Below are the code and all the weights of a small trained network. Each question names an input and a target symbol and asks about switching units off, where a switched-off unit gives its printed mean instead of its output.

import numpy as np


def w(rows, s, z=0):
    codes = np.array(rows[::2]) - 128.0
    scale = np.full(codes.shape[1], s)
    scale[-1] = z or s
    return codes * scale


def f(y):
    return y / 2 * (1 + np.tanh(0.7978845608 * (y + 0.044715 * y**3)))


def softmax(a):
    e = np.exp(a - a.max(-1, keepdims=True))
    return e / e.sum(-1, keepdims=True)


def log_softmax(a):
    a = a - a.max(-1, keepdims=True)
    return a - np.log(np.exp(a).sum(-1, keepdims=True))


def net(x, mask):
    ids = ['αβγδεζηθλξπφψ'.index(c) for c in x.split()]
    T = len(ids)
    res = E[ids] + P[:T]
    u = 0
    for l in range(2):
        r = res
        for j in range(2):
            rows = slice(2 * j, 2 * j + 2)
            q, k, v = (r @ M[l][rows].T for M in (Q, K, V))
            z = softmax(np.where(np.tri(T) > 0, q @ k.T / 2**0.5, -1e9)) @ v
            o = O[l][rows]
            res = res + np.where(mask[u + j], z, o[:, -1]) @ o[:, :-1]
        u += 2
        y = f(res @ A[l][:, :-1].T + A[l][:, -1])
        res = res + np.where(mask[u : u + 8], y, B[l][:, -1]) @ B[l][:, :-1]
        u += 8
    return log_softmax(res[-1] @ U[:, :-1].T + U[:, -1])


Q, K, V, O, A, B = {}, {}, {}, {}, {}, {}
E = w([
[109,116,80],'α',
[172,64,99],'β',
[35,121,66],'γ',
[112,219,110],'δ',
[6,101,80],'ε',
[171,67,101],'ζ',
[147,148,184],'η',
[189,61,78],'θ',
[157,163,78],'λ',
[165,62,108],'ξ',
[170,34,135],'π',
[154,170,91],'φ',
[138,196,96],'ψ',
],0.017)
P = w([
[214,184,21],'0',
[3,176,201],'1',
[64,131,144],'2',
[69,120,152],'3',
[84,107,136],'4',
[1,110,252],'5',
[94,100,138],'6',
[133,92,91],'7',
[113,89,130],'8',
[130,88,119],'9',
[130,88,134],'10',
[98,88,183],'11',
[135,88,136],'12',
[120,87,159],'13',
],0.0064)
Q[0] = w([
[156,100,129],'L0H0',
[145,169,122],'L0H0',
[159,203,136],'L0H1',
[195,3,131],'L0H1',
],0.022)
K[0] = w([
[105,103,164],'L0H0',
[94,124,82],'L0H0',
[171,178,54],'L0H1',
[103,7,56],'L0H1',
],0.018)
V[0] = w([
[7,97,128],'L0H0',
[116,91,95],'L0H0',
[124,104,144],'L0H1',
[122,158,155],'L0H1',
],0.014)
O[0] = w([
[52,127,254,254],'L0H0',
[112,142,98,191],'L0H0',
[129,116,153,178],'L0H1',
[190,125,38,65],'L0H1',
],0.012,0.0013)
A[0] = w([
[90,83,68,200],'L0N0',
[114,54,183,150],'L0N1',
[116,137,79,76],'L0N2',
[70,96,127,119],'L0N3',
[78,254,86,2],'L0N4',
[84,117,172,76],'L0N5',
[110,244,119,226],'L0N6',
[95,111,129,88],'L0N7',
],0.0095,0.0034)
B[0] = w([
[90,148,253,214],'L0N0',
[78,214,113,254],'L0N1',
[140,132,92,141],'L0N2',
[160,181,48,185],'L0N3',
[138,8,174,152],'L0N4',
[249,39,24,188],'L0N5',
[172,224,17,192],'L0N6',
[158,142,36,141],'L0N7',
],0.0076,0.005)
Q[1] = w([
[188,44,188],'L1H0',
[160,190,71],'L1H0',
[150,250,95],'L1H1',
[64,133,87],'L1H1',
],0.021)
K[1] = w([
[179,72,89],'L1H0',
[40,151,68],'L1H0',
[72,219,249],'L1H1',
[64,134,139],'L1H1',
],0.02)
V[1] = w([
[145,225,172],'L1H0',
[6,106,46],'L1H0',
[81,144,18],'L1H1',
[36,143,93],'L1H1',
],0.014)
O[1] = w([
[49,214,174,128],'L1H0',
[198,128,81,175],'L1H0',
[190,131,39,254],'L1H1',
[87,164,10,145],'L1H1',
],0.012,0.0095)
A[1] = w([
[80,11,86,103],'L1N0',
[42,138,78,108],'L1N1',
[169,191,158,239],'L1N2',
[159,96,122,254],'L1N3',
[52,75,139,119],'L1N4',
[238,214,83,212],'L1N5',
[207,141,43,149],'L1N6',
[34,58,57,193],'L1N7',
],0.012,0.0062)
B[1] = w([
[252,87,83,145],'L1N0',
[151,55,168,163],'L1N1',
[111,104,131,156],'L1N2',
[21,190,122,166],'L1N3',
[225,89,134,132],'L1N4',
[120,125,29,245],'L1N5',
[128,114,248,255],'L1N6',
[134,192,137,173],'L1N7',
],0.017,0.029)
U = w([
[115,253,128,254],'α',
[119,115,121,79],'β',
[155,203,130,119],'γ',
[100,133,65,181],'δ',
[161,160,129,61],'ε',
[118,117,118,70],'ζ',
[90,164,186,148],'η',
[114,92,117,80],'θ',
[112,109,118,98],'λ',
[120,107,115,93],'ξ',
[128,81,116,87],'π',
[114,124,119,76],'φ',
[111,119,119,78],'ψ',
],0.016,0.0067)

Each question gives the input, a string of symbols that net reads in full, and the target symbol t.
The units are the heads (2 rows each of Q, K, V and O) and the neurons (one row each of A and B). Each row of codes is followed by its name. A weight is (code - 128) times the scale printed after its matrix; where a second scale follows, it is the last column's (O, A, B and U).
mask holds one flag per unit, layer by layer, with each layer's heads first. A switched-off unit (its flag False) gives its mean, the last column of its rows in O or B, instead of its output. The means were averaged over made-up inputs and are rounded, as every weight is.
A unit's drop is (log p(t) with every unit on - log p(t) with that unit switched off) / (log p(t) with every unit on - log p(t) with every unit switched off).
The circuit of an input: a set's keep is (log p(t) with only the set's units on - log p(t) with every unit switched off) / (log p(t) with every unit on - log p(t) with every unit switched off). Starting from the 12 units with the biggest drops (on a tie, the unit counted first), units are removed one at a time, each time the one whose removal leaves the highest keep (on an exact tie, the one counted first), for as long as the keep stays at least 0.8.
units of the circuit, in order: the units of the circuit, biggest drop first
top k neurons: the k neurons with the biggest drops, biggest first
k most important neurons of layer l: the k neurons of layer l with the biggest drops, biggest first
heads that matter: for each layer, one digit per head in row order, 1 if its drop is at least 0.15 and else 0, layers parted by /
input λ φ η η η γ ξ α ε, target ε: units of the circuit, in order	[L1N7, L1N1, L1N0, L1H1]
input α ψ ε ζ ξ α ε ζ π λ α γ, target ε: top 4 neurons	[L1N6, L1N7, L1N1, L1N5]
input π ε ε η, target δ: heads that matter	00 / 10
input α ε η β, target α: heads that matter	10 / 00
input η π π η η η π φ γ γ η η ε ε, target ε: units of the circuit, in order	[L1N1, L1N7, L1H1, L1N0]
input ε η η α π α η ε, target η: units of the circuit, in order	[L1N5]
input ε θ η θ, target ε: heads that matter	10 / 01
input γ ψ α π ζ π θ, target γ: 4 most important neurons of layer 1	[L1N6, L1N7, L1N0, L1N2]
input η α ε η η ε φ ε δ ξ ψ η θ, target η: heads that matter	10 / 11
input η γ β ξ α ζ π η π θ α ζ β β, target η: 2 most important neurons of layer 0	[L0N1, L0N6]
input α γ δ ζ ξ θ, target α: heads that matter	00 / 00
input π π ε γ ξ α α ε ξ η η ξ β, target π: units of the circuit, in order	[L1H0, L1N0]
input π β α η α π π α π ξ, target π: top 4 neurons	[L0N6, L1N6, L1N0, L1N7]
input η η η λ π λ π η, target η: top 3 neurons	[L1N5, L1N0, L1N7]
input φ η η η η λ α α, target α: units of the circuit, in order	[L0H0, L1N1, L0N4, L1N0]
input π ξ η β η θ, target π: units of the circuit, in order	[L1H0, L1N0]
input η π π γ β, target η: top 4 neurons	[L1N5, L0N6, L0N1, L1N0]
input η α λ, target δ: units of the circuit, in order	[L1N5]
input η ζ λ, target δ: top 3 neurons	[L1N6, L1N7, L0N6]
input ε π θ π, target ε: 3 most important neurons of layer 1	[L1N6, L1N7, L1N5]
